Here is a tiny trained network, its code and every weight. The questions are about switching its units off for an input and a target symbol, where a switched-off unit gives its printed mean instead of its output.

import numpy as np


def w(rows, s, z=0):
    codes = np.array(rows[::2]) - 128.0
    scale = np.full(codes.shape[1], s)
    scale[-1] = z or s
    return codes * scale


def softmax(a):
    e = np.exp(a - a.max(-1, keepdims=True))
    return e / e.sum(-1, keepdims=True)


def log_softmax(a):
    a = a - a.max(-1, keepdims=True)
    return a - np.log(np.exp(a).sum(-1, keepdims=True))


def net(x, mask):
    ids = ['ΔΩαεζπσψ'.index(c) for c in x.split()]
    T = len(ids)
    res = E[ids] + P[:T]
    u = 0
    for l in range(3):
        r = res
        for j in range(2):
            rows = slice(4 * j, 4 * j + 4)
            q, k, v = (r @ M[l][rows].T for M in (Q, K, V))
            z = softmax(np.where(np.tri(T) > 0, q @ k.T / 4**0.5, -1e9)) @ v
            o = O[l][rows]
            res = res + np.where(mask[u + j], z, o[:, -1]) @ o[:, :-1]
        u += 2
    return log_softmax(res[-1] @ U[:, :-1].T + U[:, -1])


Q, K, V, O = {}, {}, {}, {}
E = w([
[241,139,200],'Δ',
[165,32,67],'Ω',
[99,133,90],'α',
[8,63,90],'ε',
[207,136,188],'ζ',
[111,125,193],'π',
[165,96,48],'σ',
[191,67,198],'ψ',
],0.013)
P = w([
[137,150,129],'0',
[116,129,112],'1',
[103,115,104],'2',
[106,114,136],'3',
[121,139,194],'4',
[128,109,176],'5',
[169,120,250],'6',
],0.019)
Q[0] = w([
[111,2,172],'0.h1',
[33,103,158],'0.h1',
[88,135,175],'0.h1',
[200,173,109],'0.h1',
[85,79,186],'0.h2',
[60,255,55],'0.h2',
[134,102,63],'0.h2',
[54,150,130],'0.h2',
],0.0086)
K[0] = w([
[86,114,202],'0.h1',
[54,3,185],'0.h1',
[12,84,137],'0.h1',
[254,38,155],'0.h1',
[192,94,72],'0.h2',
[111,223,12],'0.h2',
[25,19,177],'0.h2',
[103,96,100],'0.h2',
],0.0063)
V[0] = w([
[251,169,2],'0.h1',
[136,210,137],'0.h1',
[82,46,65],'0.h1',
[164,235,12],'0.h1',
[176,198,173],'0.h2',
[223,122,53],'0.h2',
[128,180,128],'0.h2',
[166,74,82],'0.h2',
],0.0088)
O[0] = w([
[98,57,191,63],'0.h1',
[16,110,90,41],'0.h1',
[233,209,176,216],'0.h1',
[1,155,229,4],'0.h1',
[57,128,67,81],'0.h2',
[119,137,181,159],'0.h2',
[92,45,107,64],'0.h2',
[137,181,180,198],'0.h2',
],0.0077,0.0038)
Q[1] = w([
[156,2,135],'1.h1',
[71,151,123],'1.h1',
[13,241,198],'1.h1',
[210,189,44],'1.h1',
[115,69,97],'1.h2',
[78,225,158],'1.h2',
[145,84,35],'1.h2',
[96,64,72],'1.h2',
],0.0096)
K[1] = w([
[79,253,167],'1.h1',
[82,63,126],'1.h1',
[104,22,145],'1.h1',
[173,105,96],'1.h1',
[106,81,166],'1.h2',
[84,217,54],'1.h2',
[142,41,59],'1.h2',
[83,61,122],'1.h2',
],0.014)
V[1] = w([
[185,42,147],'1.h1',
[210,124,74],'1.h1',
[127,148,156],'1.h1',
[93,191,157],'1.h1',
[42,88,124],'1.h2',
[166,189,120],'1.h2',
[180,33,111],'1.h2',
[143,254,97],'1.h2',
],0.0094)
O[1] = w([
[14,4,70,187],'1.h1',
[160,2,167,204],'1.h1',
[201,114,82,144],'1.h1',
[195,240,91,112],'1.h1',
[227,203,155,2],'1.h2',
[173,33,82,174],'1.h2',
[48,131,150,204],'1.h2',
[218,24,117,122],'1.h2',
],0.0055,0.0071)
Q[2] = w([
[118,4,195],'2.h1',
[154,36,231],'2.h1',
[67,104,27],'2.h1',
[223,214,190],'2.h1',
[168,186,208],'2.h2',
[120,116,130],'2.h2',
[178,143,108],'2.h2',
[94,77,188],'2.h2',
],0.013)
K[2] = w([
[247,97,102],'2.h1',
[189,101,59],'2.h1',
[132,158,210],'2.h1',
[54,135,32],'2.h1',
[115,194,130],'2.h2',
[164,115,129],'2.h2',
[118,152,197],'2.h2',
[107,125,12],'2.h2',
],0.013)
V[2] = w([
[121,186,235],'2.h1',
[113,99,200],'2.h1',
[37,122,75],'2.h1',
[115,202,4],'2.h1',
[214,135,170],'2.h2',
[115,97,70],'2.h2',
[145,117,139],'2.h2',
[75,132,174],'2.h2',
],0.011)
O[2] = w([
[145,241,198,55],'2.h1',
[100,106,254,167],'2.h1',
[76,85,98,70],'2.h1',
[199,109,30,1],'2.h1',
[161,26,198,148],'2.h2',
[219,240,129,149],'2.h2',
[104,97,215,146],'2.h2',
[66,172,147,120],'2.h2',
],0.0056,0.0088)
U = w([
[62,94,116,109],'Δ',
[90,50,204,134],'Ω',
[230,161,165,160],'α',
[160,57,145,2],'ε',
[77,94,110,109],'ζ',
[131,39,37,246],'π',
[163,142,210,88],'σ',
[7,3,74,38],'ψ',
],0.0056,0.0059)

Each question gives the input, a string of symbols that net reads in full, and the target symbol t.
The units are the heads (4 rows each of Q, K, V and O). Each row of codes is followed by its name. A weight is (code - 128) times the scale printed after its matrix; where a second scale follows, it is the last column's (O and U).
mask holds one flag per head, layer by layer. A switched-off head (its flag False) gives its mean, the last column of its rows in O, instead of its output. The means were averaged over made-up inputs and are rounded, as every weight is.
A unit's drop is (log p(t) with every unit on - log p(t) with that unit switched off) / (log p(t) with every unit on - log p(t) with every unit switched off).
The circuit of an input: a set's keep is (log p(t) with only the set's units on - log p(t) with every unit switched off) / (log p(t) with every unit on - log p(t) with every unit switched off). Starting from all 6 units, units are removed one at a time, each time the one whose removal leaves the highest keep (on an exact tie, the one counted first), for as long as the keep stays at least 0.8.
units of the circuit, in order: the units of the circuit, biggest drop first
unit that matters most: the unit with the biggest drop
which heads matter: for each layer, one digit per head in row order, 1 if its drop is at least 0.15 and else 0, layers parted by /
drop when u is switched off: that unit's drop, to one decimal
input Ω σ Ω Ω Ω Ω Δ, target Ω: which heads matter : 10 / 00 / 10
input Ω π π Ω π Ω ψ, target π: units of the circuit, in order : (0.h1 2.h1)
input α π α, target α: units of the circuit, in order : (0.h1 1.h2 1.h1)
input σ Ω Ω, target σ: units of the circuit, in order : (0.h1 2.h1 0.h2)
input π π ζ Δ, target π: which heads matter : 11 / 00 / 10
input Ω Ω ψ, target Ω: units of the circuit, in order : (2.h1 0.h1 1.h1)
input ψ Ω ε σ π, target π: which heads matter : 11 / 01 / 10
input α π ψ, target α: which heads matter : 10 / 11 / 10
input Ω Ω Ω Ω π ζ Ω, target π: unit that matters most : 1.h1
input α ζ Ω, target α: units of the circuit, in order : (0.h1 1.h1 2.h1)
input α Ω α, target α: units of the circuit, in order : (0.h1 2.h1 1.h2 1.h1)
input Ω ψ Ω Ω π Ω Ω, target π: which heads matter : 11 / 10 / 10
input Δ Ω ψ Ω ε Ω α, target π: which heads matter : 11 / 01 / 10
input Ω ε Ω σ ζ π, target π: unit that matters most : 1.h2
input ψ ψ σ, target ψ: which heads matter : 10 / 10 / 10
input π ψ ζ Δ Ω ε, target π: which heads matter : 10 / 00 / 10
input Ω Ω Ω, target Ω: which heads matter : 11 / 00 / 10
input Ω π Ω ε, target π: which heads matter : 10 / 01 / 10
input ψ Ω ψ π ε α, target π: drop when 2.h1 is switched off : 0.5
input Ω Ω σ α, target Ω: unit that matters most : 0.h1
input ε ψ α Ω π Ω Δ, target π: drop when 1.h2 is switched off : -0.1
input α α π Ω, target α: drop when 1.h2 is switched off : 0.3
input Ω Ω ζ, target Ω: drop when 0.h2 is switched off : 0.2
